Two labels a row
[ -3.4 -10.4   3.5 -20.4   5.8  -7.5 -12.0  19.3 -32.0   3.0   5.6  13.4
  24.3   7.8 -13.3  -4.5  16.9 -12.3   6.1   5.7   8.7  -9.9   5.5   6.2
 -29.3 -12.5  -9.0  -2.4]
TP/H
[  0.0  -3.5   7.6 -15.0   8.2 -11.9 -16.7  19.5 -19.7   0.7  10.6  15.9
  27.9   5.5 -15.1   1.4  17.5  -9.9   4.4   3.1   3.4 -11.5  -3.4  12.8
 -22.5  -9.6  -9.2 -13.5]
TP/H
[ -0.8   1.6   0.6  -8.6  -7.2  -8.7 -18.3  24.2  -9.8   3.7  12.3   5.7
   9.5   6.2  -9.2  -7.6  -1.7 -15.1  -0.4   0.9   0.7 -10.0   0.0  -2.6
 -17.1  10.2 -10.1   7.6]
GF/C
[ -0.8  -3.6   2.5 -13.9   8.0  -4.5  -9.1  11.0 -11.2  -8.3   7.0   9.6
  16.6  10.0 -14.4  -4.1  12.5 -22.6  -0.9  -5.7   2.7  -9.1   1.0   3.8
 -16.4  -8.9  -9.7 -12.6]
GF/H
[  3.2  -2.2   7.0 -13.1   6.6  -6.6 -12.3  18.0 -13.3  -1.4   7.6  15.6
  15.9  14.6 -11.5  -8.7  10.8 -12.8   1.0  -1.1   7.5 -11.2  -1.0   5.6
 -14.7  -3.8 -14.9 -19.1]
GF/H
[ -1.2   1.9   5.8  -6.0  -7.6  -2.0  -2.0  -1.2  -8.1  -6.4   2.1   1.0
  14.0   3.1 -40.9  -6.5  11.0  -9.6  -1.3  -4.2   1.3 -12.1  -5.7   0.1
   0.3   2.0 -10.6 -13.9]
GF/H
[ -5.1   3.8   4.3 -14.5   1.0  -6.4 -16.8  27.9 -14.6  -2.3   9.9  12.9
  16.4   7.9 -11.2  -4.8   2.4 -10.5   0.7  -2.8   6.9  -6.3   1.0   3.0
 -25.4  -0.2  -7.0  -2.4]
GF/H
[ -1.0  -4.1   6.9 -15.8  -5.1  -8.7  -8.1  14.1 -15.1  -3.6   3.5   9.4
  27.5   7.5 -12.5  -6.9   4.2 -12.3   5.5  -2.6   9.0 -13.0  -3.1   6.1
 -22.3 -12.6  -6.9  -8.3]
GF/H
[  2.3  -2.8  -1.3  -8.2   1.9 -12.2 -11.2   9.6 -18.2  -1.4   7.4   7.3
  25.6   6.1 -12.6  -5.9   2.4 -12.1   0.9  -2.1   4.5 -12.9   0.1   3.5
 -16.2  -9.9  -9.0  -9.0]
GF/H
[  2.9  -4.7  -5.9  -4.0  -1.5 -12.4 -17.1  12.7 -13.7  -1.1   2.2   2.0
  28.9  -2.9 -11.3  -5.9  16.6  -5.7  -1.1   5.3   1.7  -8.2  -3.7  14.9
 -19.2 -14.7  -0.8  -0.5]
TP/C
[ -3.3  -1.8  11.1 -12.8  -0.4  -8.2  -3.6  14.9 -15.9  -3.8  19.5  14.4
  23.2   5.8  -6.5  -2.4   3.8 -13.7  -0.5  -1.8   2.3 -11.0  -2.1  -2.6
 -20.8 -17.9  -8.6 -10.6]
TP/H
[  0.2   1.2   1.3 -16.2   2.8  -4.6 -11.3  17.0 -23.1   0.7  14.4  18.5
  29.1  11.1 -11.4   1.8  10.3  -8.7   0.9   3.9   3.8  -7.9  -3.1  11.1
 -29.3  -9.5  -6.5 -11.2]
GF/H
[ -3.0  -4.4 -14.2 -15.1   4.2 -15.6 -20.8  27.3 -18.1   3.5  11.5  13.6
  25.4   4.9 -12.5  -1.8   4.4 -11.7   1.6   9.1   6.6  -7.7  -1.8   7.2
 -35.3  -4.2  -4.1  -7.6]
GF/H
[  2.9  -3.2  -4.9 -13.2   5.0  -5.8  -3.0  15.5 -17.5  -1.0   2.8  10.1
  20.1   4.8  -8.4  -3.5  11.7  -7.5   2.3   1.5   0.7  -8.3  -1.3  -0.2
 -25.1   0.2  -8.9  -3.3]
TP/H
[  3.8   1.1  -0.7 -17.6   3.3 -10.5  -4.4  15.0 -18.5  -0.8  16.8  12.5
  27.5  11.2  -8.2  -3.0   8.1 -11.0   1.5   0.0   0.1  -9.8  -0.1   2.3
 -31.8  -7.5 -10.8  -2.8]
TP/H
[ -3.0   4.6   2.5  -9.5  14.4   2.0  -6.6   9.0 -10.0  -0.8   9.4   4.6
   8.2   4.6 -15.6  -0.8  -0.5  -9.3  -0.5  -0.2   6.0  -5.7  -2.4  -3.1
 -21.5   1.4  -5.3  -7.2]
GF/H
[ -3.8  -3.0  -4.2  -9.0   2.3  -7.6  -7.1  10.0 -17.8  -1.5  14.0   5.8
  25.7   5.9  -8.7  -5.0  14.7  -8.6  -1.0  -3.5   2.3  -9.3   3.3   2.0
 -16.7  -5.8  -7.1  -8.4]
GF/H
[ -2.4  -2.8  -1.1 -11.9  -1.7  -5.6 -11.1  20.3 -18.1   1.7   7.8  -0.2
  24.5   0.7 -13.8  -3.8   3.3 -10.2  -0.4   1.4   6.1 -14.7  -6.8  10.1
 -17.4 -14.0  -4.2  -8.7]
GF/C
[ -6.6  -3.6  -1.0 -12.8   6.9 -11.9 -12.5  11.7 -21.4  -6.8  11.9   9.3
  33.2   3.5  -9.3  -5.5  11.1 -10.8  -4.5   3.7   7.0 -13.1  -3.0  15.3
 -26.1 -15.6  -9.9  -7.9]
GF/H
[ -1.3  -3.6   2.5 -12.7   1.1 -11.6 -11.0  16.6 -14.7   7.7   6.7  12.6
  21.6   4.4  -7.0  -3.7   8.4 -14.9  -0.3  -3.4   5.4 -10.6   1.1  -0.7
 -26.5   4.9  -7.7  -6.8]
GF/H
[  4.5  -0.4  -6.1 -15.9  10.1  -1.1 -13.5  23.3 -21.3  -2.4  10.3  12.6
  31.4   5.1 -12.4  -4.2  13.6 -11.4   3.3   4.6   6.6  -9.1  -5.7  12.4
 -33.0  -5.6  -2.4 -10.6]
GF/Y
[ -6.2  -1.8   4.2 -10.8  -2.4  -8.4 -17.9  19.8 -14.7   3.2  14.2   6.4
  24.1   1.0 -17.7  -6.1   5.8 -15.9   4.9   0.9   6.5  -9.0  -1.7   6.5
 -13.7  -7.7  -4.4 -15.1]
GF/C
[ -1.7  -2.9  -0.7 -15.9   5.0 -12.7 -10.1   1.9 -22.1  -4.4  10.3   8.7
  30.6   5.3  -9.6  -6.0   9.8  -9.5   3.1   5.8   5.0 -14.0  -0.6   5.8
 -24.4  -4.9  -6.2  -8.4]
GF/H
[ -0.5  -3.5  -0.6 -10.3   7.3  -1.6 -11.5  13.6 -10.7   3.1   3.5   4.4
  11.5   6.5 -10.0   1.6   7.5  -4.6  -1.2   1.2   5.0  -8.7  -1.6   0.3
 -17.1  -4.1  -7.8  -8.2]
TP/H
[ -3.2   1.0  -2.7 -25.7  -1.4  -6.4 -10.6  17.2 -10.5   4.1   3.9   8.3
  13.7   4.7 -11.2  -2.1   2.9  -9.3   6.4   1.6   1.2   1.1   0.3   0.7
 -18.5   0.9  -7.8   0.3]
GF/Y
[  1.8  -5.1   7.9 -17.2   2.8  -9.3  -6.6   8.1 -18.9  -2.2   9.0   0.3
  29.4  11.1 -15.6  -4.4  19.6 -13.7   2.3  -1.7   8.6 -18.7  -5.8   8.7
 -14.8  -7.1 -10.5 -15.3]
GF/H
[ -0.3  -1.7  12.3 -14.0   5.0   2.4  -4.9  14.4  -8.3   0.1   2.4   3.9
  10.0   5.2 -13.3   0.1   5.3 -10.9   6.5  -0.6   9.0  -9.2  -7.4   0.6
 -18.6  -2.2  -8.6  -8.2]
TP/Y
[ -4.8  -5.5   5.8 -10.6   0.1  -0.9   0.8  15.5 -23.8   0.2   7.6  10.8
  21.9   8.5  -4.8  -1.5   7.4 -10.5   1.8  -0.1   6.0 -10.3  -6.7   1.3
 -31.4  -9.2  -8.1  -9.7]
TP/H
[  3.4  12.3 -15.0 -18.7   1.9  -9.1 -43.1  60.6  -5.2   8.7  25.7  18.3
  13.6  10.5 -16.7  -6.9  -2.0 -20.8   8.1  14.0   3.4   1.1   3.3  -1.0
 -60.1  12.0  -6.0   4.8]
GF/H
[  4.7  -0.7   4.5  -9.0   3.7  -3.6  -2.7  21.1  -7.7   4.4   7.8  10.1
   7.6   6.8 -12.7  -2.9  16.7  -7.2   0.9   2.6   3.7  -4.3  -2.6  -0.6
 -19.3   2.9  -4.9 -15.1]
GF/H
[ -0.3  -5.8   5.8 -14.7   2.4  -6.6 -22.1  28.4 -19.4   1.0  13.5  14.0
  26.0  11.4 -13.9  -3.4   4.9 -12.4  -0.9   7.3   5.0 -11.1  -3.3   5.8
 -24.7 -21.6  -3.1 -10.4]
TP/C
[ -1.7  -3.5   1.1  -7.6   0.3  -6.3  -3.9  12.1 -13.6   5.2   5.9   4.5
  15.3  13.2 -14.5  -3.0  10.4  -7.8   0.3  -2.9   5.1 -11.3  -1.2   4.0
 -12.2  -6.6  -6.3  -7.1]
GF/H
[  1.0   0.1   7.4  -9.2   3.0  -5.1 -16.1  23.7  -9.4   0.6  11.9  10.2
  12.7   4.7 -15.6  -3.9   4.4 -17.1  -2.1  -0.1   0.4 -13.1  -0.4  -0.5
  -9.3  -1.8  -6.9 -13.2]
GF/H
[ -2.1  -2.7   8.0  -1.2   0.6  -3.0  -3.2   5.4 -10.5   0.9   8.0   2.9
  14.4   3.9 -20.6  -6.5   4.9 -13.9  -0.3  -6.7   2.1 -10.5  -0.9   0.5
   1.9   1.0  -7.1 -16.8]
GF/H
[ -9.4   1.2   8.4 -14.3   2.7  -4.2  -1.9  18.8 -14.3  -0.5  10.7  15.6
  20.5   1.6 -11.2  -2.2   5.6 -12.0   0.8   2.8   4.9 -13.6  -2.0   2.5
 -20.8  -6.7  -6.0 -12.9]
TP/H

Two labels a row
[ 2.7 -2.2 -0.1  3.4 12.0  3.6  2.4  4.6 -5.8  1.8 -2.1 -2.5  6.8  1.3
 -1.5  4.7 -3.1  0.1 -2.1 -0.4 -7.3 -1.8  1.6 -1.4 -2.0 16.6 10.3  0.8]
QM/<38>
[-0.3 -2.0  1.0  2.8 14.4  2.2  0.4  6.3 -6.3  5.9  0.5 -0.4  8.5  0.6
 -0.3  0.4 -5.2  1.4  0.5 -1.5 -4.4 -8.7 -0.2 -0.7 -1.5 13.0  6.3  0.7]
Gq/<38>
[  0.0  -1.3   2.0   5.0  11.5   0.8   2.4   6.7  -6.8  10.6  -2.2   0.5
  10.3   2.1  -2.6   5.8  -4.2   0.5  -3.4   0.0 -14.0  -5.2   2.1  -0.5
  -1.7  21.0  11.0   2.0]
QM/<38>
[ -1.3   1.7   2.3  -1.8   9.6   3.3   1.1   1.6  -7.6  -4.1   0.3   0.8
   7.6  -3.7  -0.4   2.6  -4.2   4.5   2.0  -3.3   9.6   0.6   1.2   3.0
  -5.5   3.1 -10.5  -2.0]
Gm/<38>
[ 0.3 -2.1  2.1  3.4  4.7  2.7  1.4  3.6 -3.6  4.5 -0.9  1.2  5.9  1.5
  0.7  2.8 -1.0  0.8  0.1  0.3 -2.8 -1.5 -1.2 -1.2 -2.0 13.3  4.4  0.3]
Gq/<38>
[ -2.5   1.3   3.3   1.4   6.7   2.1  -0.4  -2.1  -5.9  -2.9   4.4  11.4
   3.0  -3.4   1.5  -2.8  -3.7   2.0   2.6   2.3  14.8  -4.0   0.4   2.9
  -5.5   0.8 -15.5  -5.3]
Nz/<38>
[-2.1  1.2  2.4  0.6  6.8  2.4  0.3  4.2 -1.2  7.1  0.4 -1.9  2.2  0.6
 -0.3  1.0 -4.5  0.9 -0.5 -2.3  0.6 -1.3 -1.6 -0.9 -1.0 14.2  4.9  1.0]
Gq/<38>
[-0.5  1.4  2.0 -0.3 10.5  2.6  3.5  6.3 -3.3  3.3 -0.1 -1.2  8.9  2.5
 -0.5  2.5 -5.4 -0.2  0.1 -0.7 -0.5 -3.3  0.9  1.7 -2.7 11.5  0.0 -0.2]
Gq/<38>
[ -0.4   1.2   1.5   0.9  10.3   2.9  -3.4   3.9 -10.2  -0.3  -2.7   1.5
   5.3  -2.6  -1.2   1.5  -1.8   3.3   2.0  -1.8  -9.8  -4.0  -3.0  -1.7
  -1.9   8.3   8.1   0.4]
Gm/<38>
[-1.3 -2.4  1.0 -2.3 10.8  3.3  4.7  2.3 -5.3 -0.1 -3.0  2.9  8.1  1.5
  0.0  4.0 -4.8  0.6 -1.8  0.4  0.0  2.4  4.8  1.7 -5.2 11.4  0.3  1.7]
Gm/<38>
[-4.4 -3.0  1.4  3.1 11.7  3.6  2.5  0.9 -6.6  3.4  1.2  2.7 11.3 -0.7
 -2.2  4.7 -1.0  1.9  1.8 -0.3 -6.9 -1.8 -2.3 -1.6 -1.5 28.9  9.2  2.7]
Gq/<38>
[ 1.2  2.1  2.2 -1.2  9.6  3.5  1.3  2.0 -5.9  0.3 -3.4 -0.3  3.8  1.4
  0.0  6.9 -3.9  0.9  0.6 -1.3 -0.4 -1.6 -1.5  2.5 -1.2  5.2  2.9 -0.1]
Gq/<38>
[ 4.7 -2.2  1.0 -0.6 11.4 -1.8  4.7  2.9 -6.9  1.3  5.4  1.6 11.9  1.3
 -0.4 -1.0 -0.9  2.3 -0.5 -0.9  6.3 -5.6 -2.2  3.7 -2.6  6.7 -3.2 -0.5]
Nz/<38>
[  0.9  -5.3   2.4  -1.0   8.9   1.1   5.9   3.4  -3.0  -0.9  -1.8  -3.9
  11.8   1.3   8.2   8.7  -3.3   1.8  -2.2   1.6 -10.1   1.9   5.2   3.0
  10.0  13.6   4.8   2.3]
Gm/<38>
[-6.1  1.2  3.6 -0.5  5.1  0.7  5.5  5.4 -0.6  2.1 -3.7 -4.8 13.3  2.1
  0.0  7.2 -7.0  2.6 -3.4  0.5 -7.3  1.2  4.9  5.6 -3.2 11.3 -0.8  0.9]
Gm/<38>
[ 0.9 -2.8  1.0  1.0  8.8  2.9  3.7  2.9 -6.8 -0.3  1.4  2.0  6.1 -1.6
 -2.6  2.4 -3.0 -0.6 -1.0  0.6 -2.9 -0.2  0.5  0.1 -2.0  9.6  1.2  0.1]
Gq/<38>
[ 0.3  0.1  1.6 -1.6 10.6 -0.7  4.9  2.4 -9.5  0.2  1.9  1.2  9.9  1.7
 -2.3 -1.0 -2.4  1.8  0.9 -1.5  2.8 -2.3  2.0  1.5 -3.0  8.7 -5.9  0.5]
Gm/<38>
[ -2.8  -1.6   1.9  -0.6   7.6  -0.2   0.3   2.9  -4.4   2.8  -3.1   2.3
  10.8   0.1   0.5 -10.1  -3.2   2.1   1.0   0.0  -5.1  -0.3  -0.9   0.5
  -1.8   8.2   0.1   0.9]
Gm/<38>
[ 2.6  0.0  1.3  2.6  4.6  0.6  0.8  0.6 -4.0  3.3  0.0  4.7  5.6 -1.6
  0.3 -0.5 -3.8  2.6 -0.7  1.1  0.0 -0.9 -2.1  1.1 -1.5  9.1 -1.6 -1.5]
Gq/<38>
[ 0.1  0.9 -1.0 -1.5 13.0  0.8  2.4  3.2 -9.0  2.9  3.5  5.4  2.4 -0.8
 -1.4 -7.9 -1.0  1.4  1.9  0.1  8.7 -2.7 -4.2 -0.5 -2.5  4.7 -1.2 -1.7]
Nz/<38>
